Below is a small trained network, with its code and all its weights. Each question gives an input and a class and asks what happens when units are switched off, that is, made to give their printed mean instead of their output.

import numpy as np


def w(rows, s, z=0):
    codes = np.array(rows[::2]) - 128.0
    scale = np.full(codes.shape[1], s)
    scale[-1] = z or s
    return codes * scale


def norm(h):
    return h / np.sqrt((h * h).mean(-1, keepdims=True) + 1e-5)


def f(y):
    return y / 2 * (1 + np.tanh(0.7978845608 * (y + 0.044715 * y**3)))


def log_softmax(a):
    a = a - a.max(-1, keepdims=True)
    return a - np.log(np.exp(a).sum(-1, keepdims=True))


def net(x, mask):
    res = np.array(x, float).reshape(1, 5) / 4 @ E
    u = 0
    for l in range(3):
        y = f(norm(res) @ A[l][:, :-1].T + A[l][:, -1])
        res = res + np.where(mask[u : u + 6], y, B[l][:, -1]) @ B[l][:, :-1]
        u += 6
    return log_softmax(norm(res)[-1] @ U[:, :-1].T + U[:, -1])


A, B = {}, {}
E = w([
[145,113,153,3,191,165,233],'x0',
[22,22,134,100,153,249,88],'x1',
[129,128,128,127,128,128,127],'x2',
[134,122,121,130,133,131,129],'x3',
[121,255,101,159,244,164,144],'x4',
],0.0065)
A[0] = w([
[41,124,99,254,89,100,91,253],'L0N0',
[114,140,79,72,85,78,120,88],'L0N1',
[231,188,176,236,70,52,54,130],'L0N2',
[212,132,196,112,121,105,139,183],'L0N3',
[89,177,137,132,225,169,23,19],'L0N4',
[161,186,159,177,190,183,99,175],'L0N5',
],0.0075,0.0045)
B[0] = w([
[129,86,44,185,144,144,62,255],'L0N0',
[52,109,105,175,148,96,201,127],'L0N1',
[151,70,159,55,139,89,41,236],'L0N2',
[140,131,51,184,118,68,213,171],'L0N3',
[2,27,69,139,17,100,190,165],'L0N4',
[113,192,67,108,191,128,107,187],'L0N5',
],0.0078,0.0076)
A[1] = w([
[59,101,179,101,131,245,165,2],'L1N0',
[106,113,79,173,156,111,95,201],'L1N1',
[151,152,109,109,121,80,184,143],'L1N2',
[125,118,191,138,134,174,7,108],'L1N3',
[154,105,211,72,89,234,135,62],'L1N4',
[83,139,142,231,117,177,109,74],'L1N5',
],0.011,0.0027)
B[1] = w([
[137,78,76,229,185,42,139,238],'L1N0',
[182,192,119,133,57,123,119,255],'L1N1',
[80,127,161,88,101,201,192,189],'L1N2',
[174,158,154,90,136,190,254,225],'L1N3',
[174,75,169,141,86,105,11,197],'L1N4',
[77,105,93,107,76,185,163,177],'L1N5',
],0.0092,0.0063)
A[2] = w([
[96,139,26,184,192,110,60,88],'L2N0',
[104,79,87,230,101,217,64,40],'L2N1',
[174,234,116,132,136,187,84,89],'L2N2',
[188,200,79,156,69,82,51,3],'L2N3',
[122,194,52,148,182,192,194,228],'L2N4',
[156,204,98,167,255,84,157,192],'L2N5',
],0.0092,0.0033)
B[2] = w([
[37,129,114,132,175,85,219,236],'L2N0',
[187,255,181,73,84,142,111,253],'L2N1',
[104,143,233,28,180,141,213,176],'L2N2',
[53,8,114,223,179,115,140,213],'L2N3',
[179,114,137,111,113,68,27,242],'L2N4',
[47,149,210,160,180,230,115,213],'L2N5',
],0.0097,0.0069)
U = w([
[203,21,114,179,109,57,58,254],'0',
[13,113,133,184,249,93,108,121],'1',
[229,164,147,115,37,216,86,139],'2',
[51,233,10,139,78,152,66,103],'3',
[173,102,143,52,61,89,246,59],'4',
[124,238,201,23,180,161,129,25],'5',
],0.019,0.0039)

Each question gives the input, the list of numbers given to net, and the class t.
The units are the neurons (one row each of A and B). Each row of codes is followed by its name. A weight is (code - 128) times the scale printed after its matrix; where a second scale follows, it is the last column's (A, B and U).
mask holds one flag per neuron, layer by layer. A switched-off neuron (its flag False) gives its mean, the last column of its row in B, instead of its output. The means were averaged over made-up inputs and are rounded, as every weight is.
A unit's drop is (log p(t) with every unit on - log p(t) with that unit switched off) / (log p(t) with every unit on - log p(t) with every unit switched off).
The circuit of an input: a set's keep is (log p(t) with only the set's units on - log p(t) with every unit switched off) / (log p(t) with every unit on - log p(t) with every unit switched off). Starting from the 12 units with the biggest drops (on a tie, the unit counted first), units are removed one at a time, each time the one whose removal leaves the highest keep (on an exact tie, the one counted first), for as long as the keep stays at least 0.8.
circuit, biggest first: the units of the circuit, biggest drop first
most important unit: the unit with the biggest drop
k most important neurons: the k neurons with the biggest drops, biggest first
drop of u: that unit's drop, to one decimal
input [0,5,-2,1,-8], class 2: circuit, biggest first : L2N1, L0N2
input [8,2,2,-4,5], class 1: most important unit : L1N0
input [-8,-7,1,2,1], class 1: 2 most important neurons : L2N3, L1N4
input [1,-5,-8,2,-7], class 4: 2 most important neurons : L0N0, L1N2
input [1,4,-8,4,-1], class 0: 3 most important neurons : L0N0, L1N4, L1N0
input [-8,-2,-2,1,3], class 1: 2 most important neurons : L2N3, L0N2
input [4,5,5,0,-4], class 0: 2 most important neurons : L1N4, L1N0
input [-6,-1,-1,3,3], class 1: 2 most important neurons : L2N3, L0N2
input [-4,5,0,8,1], class 3: 2 most important neurons : L0N4, L0N2
input [-6,2,2,2,-1], class 2: 2 most important neurons : L1N3, L2N1
input [-1,-6,7,6,4], class 1: 2 most important neurons : L2N3, L1N3
input [-7,-6,-8,1,1], class 1: 4 most important neurons : L2N3, L1N4, L2N4, L0N4
input [2,-7,7,5,1], class 5: 4 most important neurons : L0N0, L1N2, L0N4, L2N5
input [5,1,1,-2,3], class 1: circuit, biggest first : L2N1
input [5,1,1,-1,-6], class 0: 2 most important neurons : L1N4, L1N3
input [2,4,4,8,0], class 0: 2 most important neurons : L1N4, L0N5
input [-5,1,4,1,-3], class 2: drop of L1N3 : 0.8
input [-3,3,7,3,-6], class 2: drop of L2N3 : 0.0
input [-7,7,7,2,8], class 3: drop of L0N4 : 0.3
input [7,8,5,5,-5], class 0: circuit, biggest first : L1N4
